Each row is followed by its class.
[  0 -18  -1 -58  17 -20  13 -12 -15  49 -14  -7 -11 -34 -35 -21 -36  22
  48  37  16  -4 -34  26   7   9  -3   0  20  35 -11  10 -44 -18  54  11
 -24  17  25 -19   0 -23] => Moma
[ -21   -4  -18 -102   46  -30   28  -15   74  -32  -28  -82   -1   41
    8   -8  -64   68  -22  -23  -36    2   35   37  -29  -19   46    9
  -11   -5  -57   -8  -22   57   25   -2   20  -37  -62   45   55  -22] => beso
[  4  15 -19  -5  21  -9 -14 -18   7   9 -10   1 -13   2   4 -23 -16  16
   8  11  30  -2  11  19  -5  -1   3  23 -12 -25  17  -3   7 -14  27  23
 -29 -20  -1  19   0   1] => beso
[-13   5 -32  25  24   9  15  14   6 -23  19 -34   7   3 -39 -50 -19 -33
  50  43  44  14  -9  24  28 -55 -28  12  16 -24 -32  -9 -14 -35  -1  48
  -8  55  -8 -48   5  -8] => Gasa
[ 21 -10  -3 -25  19  -3 -27 -30  20  -8 -34 -37 -14 -43 -15  13  -7   2
  26  -4  45 -41 -18  33  -2 -17  25   4  -7  -4 -27  18 -39 -40  54 -27
  12 -35   4  -5  59 -11] => der
[ 25  -3   8  20  43  -9  -3 -50 -21  56  -7 -15  -8   9  18 -30  17  -9
 -32   1   1  29 -39   8   5  15  21  56   7  -5  13 -14 -44 -27  52  20
   8  17  -4  -5 -37 -31] => kuler
[  6  -9   3 -24   0 -27 -35 -20  16  25   8  -6 -27 -25  13  27  -1 -52
 -25   6 -39   9  -4   7   4 -14  24 -27   0  11  21   2 -24  28  41  27
  10  28   4  48 -14   5] => sela
[ 32  38   9 -41 -37  14  25  -5 -36  31   6  32 -40 -19  24   6 112  65
  -9 -33  26  35  51 -35 -25  -6   6 -26 -14 -48  16  11   6  37  29 -21
  38 -42   6 -16 -27 -11] => sela
[ 11 -46 -32 -24 -89 -29  35 -98  20  19 -24 -13  22  24  16 -17  65 -44
 -15 -51  23  48 -18  16 -22 -11 -38   8  19 -33  55  16  65  27  57  72
 -12  -9  28 -25 -41 -44] => Zav
[ -8  28   7  -8 -43  28 -10 -27  30 -16 -12 -33  18  28 -28 -11 -17   7
   6 -18  15  13 -23  -4  29  -3 -21  45 -17   6  -8  32 -12  27  69  18
 -20 -17 -31   8   5   9] => Moma
[ 17  38  -1  30   6  25 -61  20 -62  48 -19  38  31  20  68  23   0 -23
 -43 -28   6  20 -58 -16 -18 -67  -4 -25  18 -25  45   5 -19   4 -23  23
 -12  39   1 -10   4 -16] => kuler
[  2  12   9 -24 -51 -17 -15 -41   2  -7 -32  27 -30  16 -10   5 -12 -23
   9 -10  42  -8  -3  34 -24 -21 -10 -24  13  -7 -42  -6  -4 -52 -47  15
  43  24   8   4  10 -14] => der
[ 14 -16  21  39  14  16  29   4  17   5  -4   0  -3  -6 -24  22  16 -11
  -3 -17  11  13  27   3  17 -18  48  -5 -41 -30 -33   8   9   4   0   9
 -29 -39 -39  -9  14  20] => Gasa
[-11  -6   5  30   6  10  -5   6 -12  -2  14 -24  31 -11 -17   3  17 -20
   1   9   9 -34  -4  17  25  -5   1  13 -13 -14 -21  -8   6 -36 -21  -4
  20  16 -16 -13  -2  24] => Gasa
[ 52  32  34  54  77 -12 -39 -44  19   5  39   8 -72  17  47 -37 -71   7
  -8  37 -29  19   4 -51 -87  82  26 -12   8  13  36 -10  27  16 -43 -11
  40  -3  32  46  20  39] => Lef
[ 51 -17  -3  16  21 -30   2 -13  15 -14   2 -48  19 -15  -3  -7 -13 -20
 -29  20  -3   9 -11  63  50  12  28  17   6 -62 -25 -12 -17 -25  38 -11
  30  25   4  18   7  -1] => beso
[-36  16  10  36  27 -12 -13  17  -5  -1  -2  11  44   2  17 -31   9  19
 -16  34  12  -4 -32 -20 -48  15  11 -26  17 -20 -11  18   9  41   7   2
   1   6 -17 -55  -8  22] => Gasa
[-13 -25   1 -29 -13 -10   8  -9   9   7 -22  -6 -15  -4  -5 -26  38  18
  -5  -5   3   3  -7  11  -5   2 -11 -22   3 -12   6  13 -37   3   9  -7
  33  18  12 -21   2 -17] => sela
[ 27 -21  51  75 -42   1   5   3  50  -8  20 -16  31  -6   8 -52  14   8
 -25  -2  -1  19 -18 -32  12  87  29  -5 -21   5 -29  -1 -64 -14 -23   2
  49  -4 -62  -6  16  21] => sela
[ 10  -9 -19   0   0  17 -16 -16   1  12  37 -15   0 -36  56   4  40  14
 -21 -33  17 -13  16 -38  -4 -55  30  19  -4 -62  26 -27   3  42  90  13
 -36 -40 -24  20  29  -1] => fase
[ 33  14   5 -20 -10 -14   0 -17 -21 -10 -22  13 -23 -16  -6  19  13 -10
   2 -15  31 -19  18  44  24   3   3  -5 -11 -21  -5  21  11 -24   6  -9
  21  -4  30 -24   6   5] => Lef
[ 19   0  -7  13  -8 -19   0 -49   3  -1 -12 -21 -10   9  23 -14  -9  17
   2 -12  17 -17 -14   0 -24  -7  12  14   6 -15 -11 -30 -22 -25  40  -5
  -8  17   3 -27   3 -37] => kuler
[  4  16  48  85  47  27 -46 -13  -7 -31 -12  34 -55 -35 -33 -17  42 -13
   4  11   7  24  31  19  -2  15   8   6 -18  13   8  -1 -18  18  37 -48
 -27 -52  56   6 -53  17] => kuler
[-18  37   9  12  32   2 -52  20  12 -33  11 -29   3 -38  38 -23 -41  30
   3  11   7   9 -14   6 -16  27 -37  10  15  -6  34  -6   7 -14 -40  -5
  29 -22   4  16  23  14] => Lef
[-27  -6  -1   0 -13  15  -6   5  19  -7   0   8  -9 -53   1   3 -39   1
  29   0   2  12 -42  25  33 -61  20   7   5 -18 -19  -3  22   1  42  -8
 -37 -25   2  10  27 -22] => fase
[-42  -8   0  -1   7   2  -1 -33 -10  15   3  12 -43 -10   8 -15 -24 -14
 -18  16  22 -16   0  -2  10  11   6  21   0 -20 -21  -3  -6 -31 -18  57
  -2 -20  15   2  17  27] => Lef
[ 18  16 -17 -18  -7  20  37  36   1 -24   8  23  16  -9   3 -13  -7  48
 -68  19  16  10 -10  62  36 -40 -34  -9  52 -24 -25   6  -1 -39   1 -19
  14  41  22  18 -13 -34] => beso
[-45  14  23 -28  27  21 -18   1  -6 -22   3  19  56   6  -2 -60  -2  -1
 -21   3 -34  72 -10  44  13   6  -5  24 -11 -26 -14   4  52  60 -18  16
  31 -47   3  -8 -23   4] => beso
[ 12  -6   1  44  26  51   6 -16 -24   8 -21  75   5 -27 -19  -2 -20  14
 -19  23 -11 -27   1  22  46 -28 -49  35 -16   6 -16  32  42 -67 -24  13
 -18 -24  -1   5  24 -18] => Bozep
[ 47  20   3  47   6 -14 -21 -22 -12 -17 -60  15  -5  -7   7  11  23  50
  36  24 -35 -29  13  17   1  27 -45  -2 -37 -25  -4  -9  21  26 -31 -26
  24   2  -6  13  -1 -31] => Bozep
[ -3 -19   7  11 -59  -3  14  12  -3  16  -2 -20 -17   8  -9  21  25 -55
 -17  -1   2  39 -27 -10  52  72  13  12 -20 -21  35  22 -15  33  -3  31
  21  -4  42  25 -13  21] => Lef
[ 49   0   1  -7   1   6 -30  65 -12  11  -6 -42  64  -4  40 -33  57 -52
 -12 -40   2  27 -17  40   7  20 -17  -4   2  22  63 -16   8   8 -76   2
  44  33 -20 -17   9  31] => Zav
[-45 -16 -32  52  -9 -35 -54   0   8 -49 -18  45   8  -5  20  28 -75 -47
 -25  18  -5 -15  15 -16 -29  29 -33   2  55 -13  14  29   3 -67  22 -17
 -22 -46  20  18 -18  -2] => vati
[ 15  15 -27   5 -36  -1  33 -37  35 -11  15  11 -28 -21  15 -17 -24  19
   9  -1  33  -4   2  -5   8   3 -18 -13  43  -3 -22 -37 -28 -36  14  19
 -25 -10  13  11 -23 -11] => fase
[  1 -18 -11  -6 -23 -17 -29   2  -1 -14   9  -9  -2 -40  24  -4  11 -34
  -2  -7  26 -31 -26  39  19  -9  16  21 -13 -37  12   0  18   8  19   2
  -3  17  -6  -8  28  12] => Lef
[  0 -17   9  16   4 -48   3 -18 -16  -9  15 -54   0  15  26  45  16 -62
 -63 -18 -20  51  63   1  -9 -13   1  45 -12   1  39 -35  -4 -21 -15  -8
   5  31 -19  23 -27  -2] => Lef
[-30 -23 -35  -8  12 -35  12  10   9 -40 -30  19 -14  10 -16  -7 -29  18
  12  30 -37  14  13  12 -28  -1 -32  -7   7   5  14  12   1  25  10  -1
 -12 -43   5  -1 -26 -26] => der
[-10 -22  -5  27  24 -42   2   0  43 -12 -53   5 -45 -49  12 -14  53  17
   7  -5  29  55 -12  57 -46 -19  15   0 -10 -28  15  -2  -3   9  19 -33
 -33 -40  -3  -4 -65 -38] => der
[-10 -35  -5  17  -2  -6 -35  58   9 -22   7  32 -12 -29  29 -34 -18 -20
  -2 -21  -8  15   1  31  12  29  27  13 -15 -35  10  18  -4  14 -18 -24
  41 -57 -33  13  -7 -10] => Lef
[ 45  10 -15  -5  56  24  11   2  -7 -10  -4  -3  13 -27  13  -9  55  33
  -6   2  12  15  -9  23  -8 -10 -55  -4  24 -20  20 -41 -47 -37 -41 -60
   6  50  22  20  -9 -30] => sela
[ 11  34  -1 -39  -2  -5 -24 -10   9  20  -6  12 -14 -16   2 -24 -14   8
  -3  -1  55  10 -18  35  19   5  10   4  20 -23  -9  24 -46 -47  34   9
  31 -11  -1 -20 -31  -9] => beso
[ 66  53  10  21  21   6 -25  19   4 -27 -13 -40  50  50 -15  12 -16  61
  35 -20  -6  18 -27  11   4   6 -36   9 -21  15  44 -10 -21  38  -3 -25
 -46  31 -44  52 -31  24] => Moma
[ 34  15 -25 -15 -66 -18 -15 -21  11 -27 -13   6  22   9  25  28  21 -17
   7 -53  61 -16  15  -1 -43 -16   0 -32  32  -3  -8 -10 -22 -20  15 -18
  -1 -12 -21  -4 -31 -12] => Zav
[-34  -9 -16   2 -34 -47 -12  18 -28   1   3 -27 114 -23   7  21 -28  15
  20  28 -22 -28 -26  12   9 -31 -12 -33   5  76 -37  -9 -37 -33  -4  65
  21  10 -36  16 -57 -50] => der
[ -5  29  15 -40   8  10   4 -39   7  14 -23  -4 -31 -12  -3 -19 -12   4
   3  17  34   4 -21  20  -7  26  20  26  14  -4 -50 -45  -2  -7  14 -10
  -3  14   4 -17  22  -5] => Gasa
[ 13  11 -11 -17   1  -5  -7 -26  18 -16 -25 -31  -5   6  23   7   4  44
  27 -31   7 -21   9   3 -16  -1   6  10  -6  -1 -23   8   1 -35  13 -14
  23 -28 -12  -6 -10 -31] => vati
[ -9  39  24 -40  23  33  -6 -39 -31  54  -4  31  10  -8 -22   6 -21  14
 -12  24 -23  43 -74  24   9 -39 -23   2  35  31 -31  46 -18  18   8  -2
  21  14   2  21 -41  -6] => Moma
[-34  -9  32  -9 -48  10  -6 -26  -6 -31  11 -24  30  36 -40   5 -65  24
 -23   2 -14  18   1  -9  29   7 -37  44   1  55  -6 -11  12 -35 -12  14
  -5  16 -22  28  24   7] => Bozep
[ 50  28 -14  26  -6 -30  -2 -23  15 -15 -36  16  27  32  41   5  11  19
 -56 -13 -27 -11  58   1 -44  17  25  -7 -27  23   7  27  16  67  54 -39
 -11 -47 -39   5 -20 -11] => beso
[ 17  36  -2 -18 -12 -23 -33 -19   1  -8 -29   5   8 -13  25  65 -45  21
   1 -15 -14 -12   8   1   5 -25 -13  -7   8  11  -6  10  -7 -20   8  31
 -42 -28 -52  11  16   4] => vati
[  9  11  17 -12 -25  22  -5 -23 -11  15  -1  38  43 -28  -5 -21  -2   4
   5  13   2 -31 -37   5  20  39 -16   3  -6  39 -28 -15 -13 -28 -32   2
   3  11 -15   0  36  12] => sela
[ -4  22  -8  19 -19  -6 -17  -6  -1   9   1 -10 -31 -27  -3 -40 -29  23
  26  13  29  -7  -5  34  -2 -43   4  -3  17   2 -41  29   3 -28  43   2
  18 -13 -13   2 -24  -2] => Moma
[-10  -7 -25 -30   7  -5  -6  -5 -11 -14 -19  -6 -62 -11   7 -22 -14 -11
  -3  -7  14   8  -5  57  17  -7   1   3  12 -11  13   3  14  -6   7 -12
  10 -10  61   1 -19   0] => Lef
[ 11  11 -25  40  17 -11 -51 -52  24 -22 -29 -32 -34  16  15 -29 -30  -9
  21   3  37 -39 -17   4 -19   5 -11   9  23  -2   0  21 -26 -53  32   8
  -9   1  14 -21   5  20] => vati
[  7  25  12  51  10  17 -34  48  -4 -36  22  46  19 -19   2   4  23 -32
   7  34   5   3   5  -3  26 -24 -26   3 -20 -48   2  -3  36   1 -13  32
   8  61  14   2 -25 -11] => Bozep
[-69  18  -8   1  42 -22 -38 -10  52 -80 -13  -9 -38  26  -4  17 -26 -29
 -21  24  -9 -22 -12   5 -32 -25   0  16   8 -60 -27   0  -4 -17  23 -10
  32  15  23   8 -37   8] => der
[-55  29  27 -70  90  23   2   7  47  23 -49  32  20   9  25  27 -30  57
 -51   7 -62 -12 -64  -5 -49  16   7 -64  14  48  -5  31 -17  68 -23   8
   1  -7  22  -9 -34 -19] => Gasa
[  2  22  23 -52 -42  10  -9 -26  19  20  -7  29 -38 -36  -4   0   7  19
 -22 -10  16 -15 -28  26  39   9  -5  24   0   1 -16   1 -21 -51  22   8
  19  16 -29  15   6  -3] => sela
[ 45   8 -25  26 -73   7 -41   1 -17   2  20  19 -23  -1  25 -14  24 -55
  51 -32  20  25  -8  -7 -30 -19   7  17 -23 -34  50  -6  38  50   4 -36
   1  -2 -19   2  30 -14] => kuler
[ -6  46  -2   0 -20 -18   3  37 -16  -8  24   4  11   0 -12   0 -17  35
   9  14   8   6   2   0  21 -18 -20  -3  24   4  21  11  10  12   1  19
 -18   1 -38   9   4  52] => fase
[ 16  28  11 -11  72  26 -26 -19  12 -24  -7 -44  27  14  16 -18  38  17
 -20 -48  -3   9  -2  15   6 -15  -3  34 -18 -16  18 -14 -44   9  30  -7
  13 -14  -9 -36 -31  -5] => kuler
[ 23  69  -7 -14  60   9 -25  -4  27 -39 -26  -9 -28  -6  19  44 -46   4
  16  -6   7  12   2   9  20 -41 -25  -9 -13 -40   7   3 -31  -4 -19  37
 -27  -6  -4 -13   8   7] => Lef
[ -1   2  -4  -9 -29   0 -17 -32  30   5 -15  10 -21 -36   9 -13  16 -26
  -4 -10  55 -40 -24  43 -22   3   6  12   1  27 -33 -11 -19 -61 -40 -11
  18  -1 -23  14   4  15] => der
[ 23  -7   8  66   2  10 -17 -67  46 -61 -20  -7 -16  10  -2  -1 -15   5
   2 -20  -7 -31 -14  14   2 -22 -11 -21  -2 -24 -15 -13  13 -16   9  11
 -33 -27  12 -10 -29  30] => Zav
[ 28  -8 -15  28  -4  -4   9 -63  -9  -1 -21  23 -22   1   6  -2 -27   0
 -22  23   2 -20 -21  10  13  25 -21  24  17 -39 -32 -20   0 -52 -24  -9
   4  20   8  -2   4   7] => Bozep
[  8   6   6  17 -23  13 -11   2   4 -25 -15 -16  -9 -12  -8  30   0  42
   1  -4  28 -37   0 -29   9  -3  -6 -23  19   4  -6  12 -55 -26  45  -7
 -15 -43   5 -14  -1  16] => Zav
[-35  12  13  10 -30  -6   0 -39  15  15   6  -7 -34 -12   5   6  -1  22
 -12  17   6 -41 -26 -20  13  -7 -11  -1  25 -23 -16  11 -27 -36  19  11
  40  16  11  -6  -8  10] => fase
[-18  -4 -16  39  -6 -22  -5 -17  31 -26 -18  68 -41 -45  32 -14 -30  23
   4  46 -13 -41 -44   9  -2  37 -27  -5   4 -62   0  10  18  13  -6  22
 -23 -18  12 -21  -5  -7] => Lef
[ 75  16  -6   0 -13   5  -7 -37  31 -17  -3   0 -16 -20  -8 -24 -32 -11
 -11  29 -21 -13 -30  49  63  39   1  45 -12 -21 -13   3 -22  20  40 -27
   3  -3 -37  -9  39  22] => beso
[ 18   4   4  36 -14  28 -21  10 -13 -54  -2 -32  99  30   6 -15   6  22
   3 -41   5  50   3 -22   0 -15 -20  16  -2  14  22  -9  16  30  45   1
 -26 -56 -23  -2  -6 -21] => Zav
[-22  20  -5 -23  12 -19   5  10  22  -9 -39 -16 -15 -24 -15  10 -23  13
  14  22   0 -20  -6  44 -16  17  15 -59  23  34 -43   9  -2  16 -10 -23
  16 -12  31  -3 -18   6] => Gasa
[ 34 -30  -2  74  57   4  24  -4  19  27   8 -13  32 -18  38 -36  24  28
 -33  15  -6  37  -6  -5 -10 -18   0  22 -22 -54  26   7  -9 -13  -5  17
 -15  -9 -34 -12  11 -34] => beso
[ 24 -18   1 -39 -20  -1   3   2  -1   4  20 -12 113 -24  17  -2  46  11
  14 -23 -19  20   6 -15   0  35 -43   9   2  40  32 -26 -14  31   7  45
   9 -28 -42  11 -26 -48] => Zav
[ -5  24  25  55 -29  17  14 -56  -7  12 -16  -4 -11  -2 -15 -34  23  43
  24   8  -3  24  -2 -34 -17  34 -51  26 -35  30  29  13  10 -30 -61 -21
  -9 -41 -35 -45  24  43] => sela
[ 10  44  -1 -26 -21 -11 -64 -13 -60   4 -52   0 -12  -7  26  -5  -3   5
 -20   5 -22  18  28  63   5 -34 -33 -10   7  -1  19  -6  29  34  -4 -32
  32 -11  23   5  16  -5] => beso
[ 61  48 -19 -37 -15 -31  12 -10 -17 -31  -8  24   0  -3  -7  31  31  -3
  -7  21 -35  19  55   4 -25  29 -59 -16  19   7  25 -15   2  59 -24 -63
   3  21 -18  13  25  23] => sela
[ 16  10  18  -6  28   1  34  35  16  -8  30  -8  14   7   1  19  24  12
 -79   5  -6   4  81  -8 -30 -39 -14 -20  19  53  11  12  10  -4  14   5
   4  43 -24   1   6 -16] => Gasa
[ 29  24  38  65   6  24  -9 -36 -10 -16 -47 -34  11  59   4 -27  -6  33
  -1 -12  -7  18  -2 -27   2  46  17  11 -39  37  -9 -48 -25  16  13 -26
 -30 -13   3 -49 -25   3] => Gasa
[-16 -19   2 -31 -11 -21  -4 -42  22 -34   7 -13 -43   7   5  13 -14  27
   8 -11  12 -52  -9   9 -12  -7  -7  -7  -8 -47   5 -20  -1   4 -22  15
 -10  31   7   1  25  26] => Lef
[ -9  13  -1  48 -43  14 -29  39  12 -56   8   9  63  17  36 -29  -6  30
 -38 -39 -16  38 -11  -5  19 -28 -34  -9  25 -20  27  10 -10  32  25 -18
  14 -30 -39  -7 -38 -20] => fase
[ 19  44 -18  -3  25  29 -56  24  40 -19 -40  -8 -39  15  27 -20 -24 -26
  16 -37  45 -14 -21  30 -14   7  44  35  -4  34 -14  26  -1 -39  22 -54
   8 -17  -4  28   1  -4] => vati
[-11  -3   4  25 -24  10 -19  -7  37 -38  -1  13 -15   6  14 -22  -5  16
  -6 -20 -10 -30  39 -14   6 -12 -39 -33  11 -27  -5  -5 -35  12 -18  24
  28 -19 -16  -2  19   3] => fase
[  9   0  -7  74  -6 -43   4 -14  57 -45 -29 -32 -10 -41  19  -7  43  27
 -44  -4   4   9  25  23 -11  50  -7  -7  23 -30  29   2  -8  57  63 -45
 -34 -65  -3  29 -27  36] => fase
[ 11  45  24  33  -3  11  11  45  33 -29  22 -48  16 -42  10  12 -17 -19
 -25  17 -15   5  38   8   3  33 -15   5   2  55 -12  -1  34 -58 -17 -47
  43   9  39  24 -16  10] => Moma
[  1  -7 -10   8  39   3 -27   5 -16 -12  -4 -25   2 -18  26  -7 -16  -8
 -11  -9  29 -17 -18  37   6 -14  13   7   5  -7  -1 -26 -18 -27 -24 -10
 -15  12  16  20  13  18] => Lef
